Here is a tiny trained network, its code and every weight. The questions are about switching its units off for an input and a class, where a switched-off unit gives its printed mean instead of its output.

import numpy as np


def w(rows, s, z=0):
    codes = np.array(rows[::2]) - 128.0
    scale = np.full(codes.shape[1], s)
    scale[-1] = z or s
    return codes * scale


def f(y):
    return y / 2 * (1 + np.tanh(0.7978845608 * (y + 0.044715 * y**3)))


def log_softmax(a):
    a = a - a.max(-1, keepdims=True)
    return a - np.log(np.exp(a).sum(-1, keepdims=True))


def net(x, mask):
    res = np.array(x, float).reshape(1, 8) / 4 @ E
    y = f(res @ A[0][:, :-1].T + A[0][:, -1])
    res = res + np.where(mask, y, B[0][:, -1]) @ B[0][:, :-1]
    return log_softmax(res[-1] @ U[:, :-1].T + U[:, -1])


A, B = {}, {}
E = w([
[107,116,147,128,100,118],'x0',
[158,227,137,159,132,11],'x1',
[62,112,180,42,134,139],'x2',
[140,150,105,138,155,145],'x3',
[112,117,154,123,96,116],'x4',
[138,167,138,126,117,165],'x5',
[125,134,123,126,131,128],'x6',
[121,108,221,142,213,165],'x7',
],0.011)
A[0] = w([
[129,171,189,175,209,143,186],'n0',
[159,62,192,129,68,120,65],'n1',
[102,151,27,17,57,137,148],'n2',
[154,189,88,148,82,83,53],'n3',
[66,64,185,187,128,71,144],'n4',
[205,133,143,207,6,67,87],'n5',
[59,148,74,69,140,169,21],'n6',
[78,81,198,54,200,198,47],'n7',
[51,157,26,2,143,114,41],'n8',
[65,104,167,86,207,204,50],'n9',
[182,155,78,120,180,99,81],'n10',
[169,128,140,179,184,80,135],'n11',
[197,157,59,164,48,63,100],'n12',
[103,123,119,111,10,182,160],'n13',
[67,146,100,80,75,147,2],'n14',
[148,152,121,125,146,143,40],'n15',
[181,21,24,95,91,170,163],'n16',
[164,101,210,165,208,110,114],'n17',
[124,209,203,73,184,4,129],'n18',
[116,97,236,75,202,124,9],'n19',
[103,115,185,74,169,162,28],'n20',
],0.0078,0.0056)
B[0] = w([
[154,46,176,101,85,175,206],'n0',
[136,145,102,166,139,131,136],'n1',
[204,30,182,247,140,146,233],'n2',
[135,177,83,86,128,70,198],'n3',
[129,133,179,129,120,91,166],'n4',
[91,212,106,72,160,55,223],'n5',
[50,81,143,155,140,119,143],'n6',
[7,159,125,54,196,114,237],'n7',
[128,40,119,170,189,148,174],'n8',
[66,141,44,61,224,92,214],'n9',
[111,117,42,146,139,88,163],'n10',
[137,145,148,137,121,143,178],'n11',
[123,207,67,103,143,65,253],'n12',
[113,101,105,205,137,92,201],'n13',
[106,32,182,94,64,168,138],'n14',
[121,156,77,175,172,83,114],'n15',
[147,113,125,253,90,155,238],'n16',
[184,136,143,131,85,176,185],'n17',
[233,61,179,234,74,171,252],'n18',
[84,135,190,119,222,135,191],'n19',
[111,96,143,100,184,130,172],'n20',
],0.0066,0.0081)
U = w([
[149,152,150,167,110,118,205],'0',
[96,106,193,130,162,179,253],'1',
[59,218,129,1,178,48,2],'2',
],0.0079,0.0033)

Each question gives the input, the list of numbers given to net, and the class t.
The units are the neurons (one row each of A and B). Each row of codes is followed by its name. A weight is (code - 128) times the scale printed after its matrix; where a second scale follows, it is the last column's (A, B and U).
mask holds one flag per neuron, in row order. A switched-off neuron (its flag False) gives its mean, the last column of its row in B, instead of its output. The means were averaged over made-up inputs and are rounded, as every weight is.
A unit's drop is (log p(t) with every unit on - log p(t) with that unit switched off) / (log p(t) with every unit on - log p(t) with every unit switched off).
The circuit of an input: a set's keep is (log p(t) with only the set's units on - log p(t) with every unit switched off) / (log p(t) with every unit on - log p(t) with every unit switched off). Starting from the 12 units with the biggest drops (on a tie, the unit counted first), units are removed one at a time, each time the one whose removal leaves the highest keep (on an exact tie, the one counted first), for as long as the keep stays at least 0.8.
circuit, biggest first: the units of the circuit, biggest drop first
k most important neurons: the k neurons with the biggest drops, biggest first
drop of u: that unit's drop, to one decimal
input [5,2,-2,6,1,8,-3,-8], class 2: 4 most important neurons : n5, n18, n12, n3
input [-5,7,7,-6,3,-1,6,-6], class 0: circuit, biggest first : n18
input [2,-2,1,-3,6,2,-5,3], class 2: circuit, biggest first : n18, n2
input [4,-1,1,-4,5,8,-8,2], class 2: 4 most important neurons : n18, n2, n16, n8
input [1,8,6,3,-5,1,0,1], class 1: 3 most important neurons : n12, n0, n16
input [-8,4,-1,-1,-1,7,5,-5], class 2: 2 most important neurons : n12, n16
input [-4,8,4,1,5,-3,8,8], class 1: 2 most important neurons : n19, n0
input [-1,8,7,1,6,0,-2,-7], class 0: 2 most important neurons : n18, n2
input [-5,4,8,1,1,-3,6,-4], class 0: drop of n8 : -0.1
input [1,7,6,3,-5,4,7,-3], class 0: drop of n18 : 0.2
input [0,7,6,-3,-6,6,4,-7], class 0: drop of n18 : 0.3
input [-4,3,-5,6,6,-6,-5,0], class 2: drop of n12 : 0.1
